[[69,266,-314,233,-47,132,-47,-128],
[335,337,46,-77,223,-109,-196,181],
[106,-281,83,45,-247,404,598,181],
[121,-161,380,-5,-17,173,406,234],
[359,461,444,-152,502,-389,-406,266],
[-273,514,-287,595,80,-53,-352,-506],
[483,-114,65,-290,-66,240,372,460],
[182,290,-4,74,136,-35,-123,45],
[-227,367,140,450,186,-125,-221,-306],
[3,-137,131,157,-139,273,412,56]]
Counting starts at 1.
The entry just left of -389: 502
The smallest entry: -506
The entry at row 1, column 3 -> -314
What is the entry at row 1, column 1? 69
What is the bottom-left entry? 3
The entry just left of 136 is 74
The entry in row 3 and column 1: 106
The entry just left of 140: 367
The entry just right of -139 is 273
The entry just left of 406: 173
What is the entry in row 1 and column 2? 266
What is the entry just right of the largest entry? 181
What is the entry in row 3 and column 2? -281
The entry directly above 106: 335
The entry in the bottom-right corner is 56
What is the maximum? 598
The entry directly below 483 -> 182
The entry directly below 367: -137
What is the entry just left of the smallest entry? -352
What is the entry just left of -196? -109
The entry directly above the largest entry: -196
The entry just right of 65 -> -290
The entry directly below the smallest entry is 460
What is the top-right entry? -128
What is the entry directly above 173? 404
What is the entry just left of -4? 290
What is the entry directly above 595? -152
What is the entry directly below 502? 80

Questions about the grid below. Rows and columns are numbered from 1.
1) Read off the entry in the top-right corner.
2) Read off the entry in row 1 and column 2.
3) Read off the entry at row 1, column 1.
4) Read off the entry in row 3 and column 1.
5) Read off the bottom-right entry.
6) Read off the entry in the bottom-left corner.
7) Read off the entry at row 1, column 3.
8) Read off the entry directly below 169.
[[-9,122,-45,171,28,169,-89,-30],
[50,125,54,-102,-110,97,-22,-25],
[-17,125,-45,-102,28,107,-239,-30],
[-9,125,-45,-102,28,97,-94,-30],
[-45,141,-45,-102,28,97,-94,-30],
[-9,125,-45,-102,28,41,-94,66],
[-9,-100,-45,-39,28,97,-94,-30],
[24,125,136,-118,161,97,-94,-30],
[-9,125,-45,140,-66,211,49,-30],
[342,-101,-45,-122,28,-173,-13,-265],
[-499,420,-45,-102,28,97,-514,-30],
[-9,125,-45,-102,28,91,-94,55]]
1) -30
2) 122
3) -9
4) -17
5) 55
6) -9
7) -45
8) 97

978,460,732,771,493,330,137,288,420,640,360
967,448,713,723,494,304,113,309,417,677,365
Indices start at 1.
Which number is the entry just left of 677?
A: 417
Which number is the top-right entry?
A: 360
Which number is the entry at row 2, column 1?
A: 967
The entry just right of 493 is 330
The entry just right of the smallest entry: 309
The entry just right of 494: 304
Which number is the entry just right of 448?
A: 713
